Below is a small trained network, with its code and all its weights. Each question gives an input and a class and asks what happens when units are switched off, that is, made to give their printed mean instead of their output.

import numpy as np


def w(rows, s, z=0):
    codes = np.array(rows[::2]) - 128.0
    scale = np.full(codes.shape[1], s)
    scale[-1] = z or s
    return codes * scale


def norm(h):
    return h / np.sqrt((h * h).mean(-1, keepdims=True) + 1e-5)


def f(y):
    return np.maximum(y, 0)


def log_softmax(a):
    a = a - a.max(-1, keepdims=True)
    return a - np.log(np.exp(a).sum(-1, keepdims=True))


def net(x, mask):
    res = np.array(x, float).reshape(1, 8) / 4 @ E
    u = 0
    for l in range(3):
        y = f(norm(res) @ A[l][:, :-1].T + A[l][:, -1])
        res = res + np.where(mask[u : u + 9], y, B[l][:, -1]) @ B[l][:, :-1]
        u += 9
    return log_softmax(norm(res)[-1] @ U[:, :-1].T + U[:, -1])


A, B = {}, {}
E = w([
[98,112,109,90,136,156,113,148,155],'x0',
[102,142,194,51,118,56,113,86,171],'x1',
[117,114,147,131,122,144,50,50,81],'x2',
[137,114,125,150,130,119,151,102,131],'x3',
[132,120,124,138,133,124,140,117,131],'x4',
[122,123,123,120,130,134,127,130,133],'x5',
[78,136,117,237,172,124,86,122,190],'x6',
[254,158,118,100,166,188,91,120,197],'x7',
],0.0078)
A[0] = w([
[80,174,132,206,164,78,69,172,179,39],'0.n0',
[126,61,143,114,153,176,27,58,17,61],'0.n1',
[127,157,105,142,114,97,220,255,166,2],'0.n2',
[186,137,146,90,218,164,167,170,150,102],'0.n3',
[108,43,127,79,37,113,174,140,38,142],'0.n4',
[211,146,146,65,167,120,162,162,75,109],'0.n5',
[101,168,195,77,132,47,146,109,179,131],'0.n6',
[170,90,55,179,170,188,133,218,35,80],'0.n7',
[166,108,167,128,114,131,208,211,196,53],'0.n8',
],0.0084,0.0029)
B[0] = w([
[121,95,230,148,211,133,242,130,201,202],'0.n0',
[158,66,115,150,210,106,104,99,51,223],'0.n1',
[142,58,110,146,223,86,49,135,23,215],'0.n2',
[175,92,177,171,55,74,116,120,93,200],'0.n3',
[133,141,184,145,148,188,183,236,159,254],'0.n4',
[100,97,167,124,160,186,179,140,186,208],'0.n5',
[74,175,60,62,131,85,107,87,133,220],'0.n6',
[56,232,118,59,125,68,188,25,218,234],'0.n7',
[145,123,114,90,188,184,2,57,46,195],'0.n8',
],0.0083,0.0072)
A[1] = w([
[69,135,53,163,135,203,198,121,100,193],'1.n0',
[125,147,80,167,147,81,100,103,116,78],'1.n1',
[245,156,134,170,85,153,75,82,191,37],'1.n2',
[109,125,146,156,196,116,127,119,140,76],'1.n3',
[167,51,216,189,109,95,122,72,163,202],'1.n4',
[96,129,101,126,138,173,98,98,94,1],'1.n5',
[180,101,127,72,102,185,150,102,143,119],'1.n6',
[111,105,104,188,101,105,106,124,166,72],'1.n7',
[93,254,94,112,117,92,127,110,123,207],'1.n8',
],0.0084,0.0028)
B[1] = w([
[136,178,130,137,40,48,109,38,89,210],'1.n0',
[127,90,118,15,158,209,126,115,89,172],'1.n1',
[1,176,70,109,53,112,36,223,95,189],'1.n2',
[108,106,185,119,122,162,69,166,74,240],'1.n3',
[163,136,79,107,117,135,116,210,149,255],'1.n4',
[180,175,152,63,162,174,87,146,99,145],'1.n5',
[127,114,148,138,107,123,129,200,155,189],'1.n6',
[197,175,148,148,111,220,124,94,157,140],'1.n7',
[106,182,23,136,88,140,115,52,178,216],'1.n8',
],0.008,0.0055)
A[2] = w([
[136,137,188,91,126,173,181,132,145,170],'2.n0',
[147,87,146,123,97,169,55,107,105,101],'2.n1',
[85,125,173,252,196,199,107,102,254,84],'2.n2',
[170,106,112,133,220,71,111,128,93,90],'2.n3',
[106,144,77,36,190,74,160,95,167,63],'2.n4',
[129,127,133,88,123,155,86,114,206,195],'2.n5',
[89,134,171,179,99,42,155,166,73,107],'2.n6',
[15,106,132,203,80,91,109,217,141,64],'2.n7',
[70,110,142,176,93,125,152,154,91,8],'2.n8',
],0.0092,0.0014)
B[2] = w([
[155,113,158,202,170,96,188,153,210,184],'2.n0',
[129,71,115,149,91,126,98,148,110,186],'2.n1',
[206,86,174,64,130,119,218,133,158,226],'2.n2',
[118,107,119,155,157,236,145,89,2,225],'2.n3',
[201,124,90,177,118,144,127,34,112,255],'2.n4',
[14,189,100,216,103,112,201,123,83,199],'2.n5',
[166,101,53,71,106,125,77,154,142,194],'2.n6',
[169,120,147,163,26,133,46,209,161,204],'2.n7',
[69,200,114,172,94,131,61,164,178,164],'2.n8',
],0.0088,0.007)
U = w([
[164,66,119,93,195,184,76,99,9,160],'0',
[138,192,76,90,124,107,149,8,150,39],'1',
[135,143,98,105,75,129,60,212,133,250],'2',
[188,77,204,108,163,159,220,178,149,69],'3',
],0.012,0.0013)

Each question gives the input, the list of numbers given to net, and the class t.
The units are the neurons (one row each of A and B). Each row of codes is followed by its name. A weight is (code - 128) times the scale printed after its matrix; where a second scale follows, it is the last column's (A, B and U).
mask holds one flag per neuron, layer by layer. A switched-off neuron (its flag False) gives its mean, the last column of its row in B, instead of its output. The means were averaged over made-up inputs and are rounded, as every weight is.
A unit's drop is (log p(t) with every unit on - log p(t) with that unit switched off) / (log p(t) with every unit on - log p(t) with every unit switched off).
The circuit of an input: a set's keep is (log p(t) with only the set's units on - log p(t) with every unit switched off) / (log p(t) with every unit on - log p(t) with every unit switched off). Starting from the 12 units with the biggest drops (on a tie, the unit counted first), units are removed one at a time, each time the one whose removal leaves the highest keep (on an exact tie, the one counted first), for as long as the keep stays at least 0.8.
units of the circuit, in order: the units of the circuit, biggest drop first
most important unit: the unit with the biggest drop
k most important neurons: the k neurons with the biggest drops, biggest first
top k neurons in layer l: the k neurons of layer l with the biggest drops, biggest first
input [-6,-7,-7,0,7,5,-8,8], class 2: units of the circuit, in order : 1.n2, 0.n3
input [-4,3,7,7,2,-5,-8,0], class 3: most important unit : 0.n4
input [3,-1,-6,6,4,4,-6,-1], class 0: 3 most important neurons : 0.n2, 0.n8, 0.n0
input [6,-7,5,5,3,2,4,2], class 1: top 2 neurons in layer 0 : 0.n7, 0.n2
input [6,1,-3,-7,7,2,3,-2], class 0: 2 most important neurons : 0.n2, 0.n4
input [7,-7,-4,6,6,8,4,-7], class 1: 2 most important neurons : 0.n7, 1.n0
input [5,-8,-7,8,3,8,6,-6], class 1: 3 most important neurons : 0.n7, 1.n0, 0.n1
input [1,3,-1,-7,-5,8,-3,3], class 1: top 2 neurons in layer 2 : 2.n5, 2.n2
input [5,-7,1,7,-7,8,7,5], class 1: top 3 neurons in layer 0 : 0.n7, 0.n4, 0.n5
input [-3,5,-3,-5,-2,-3,7,4], class 3: 3 most important neurons : 0.n0, 0.n7, 2.n2
input [1,-5,-4,7,-8,-2,-2,-3], class 1: top 2 neurons in layer 0 : 0.n7, 0.n1
input [8,0,7,-8,4,2,2,-8], class 2: 2 most important neurons : 0.n8, 0.n2
input [-2,4,6,5,2,7,-1,-7], class 2: 2 most important neurons : 0.n4, 0.n8
input [5,3,1,8,6,-5,5,3], class 3: top 2 neurons in layer 0 : 0.n0, 0.n7
input [8,4,-8,4,8,5,6,-4], class 0: units of the circuit, in order : 0.n2
input [7,2,6,6,-1,-8,2,7], class 2: 4 most important neurons : 1.n2, 0.n2, 0.n8, 0.n6
input [5,-7,6,3,0,-4,0,1], class 1: top 2 neurons in layer 0 : 0.n7, 0.n2
input [8,-7,-7,-7,-2,-8,-2,3], class 0: top 4 neurons in layer 0 : 0.n2, 0.n8, 0.n3, 0.n6
input [0,5,-2,-1,2,8,-2,-5], class 1: top 3 neurons in layer 1 : 1.n8, 1.n2, 1.n3
input [7,8,1,-8,-7,5,8,-5], class 1: top 3 neurons in layer 0 : 0.n6, 0.n4, 0.n5
input [-3,1,5,-8,-6,2,8,-8], class 2: units of the circuit, in order : 2.n7
input [4,-6,-5,4,-1,-6,-5,5], class 1: 2 most important neurons : 0.n7, 0.n1
input [5,0,5,3,3,1,-3,8], class 2: 2 most important neurons : 1.n2, 0.n2
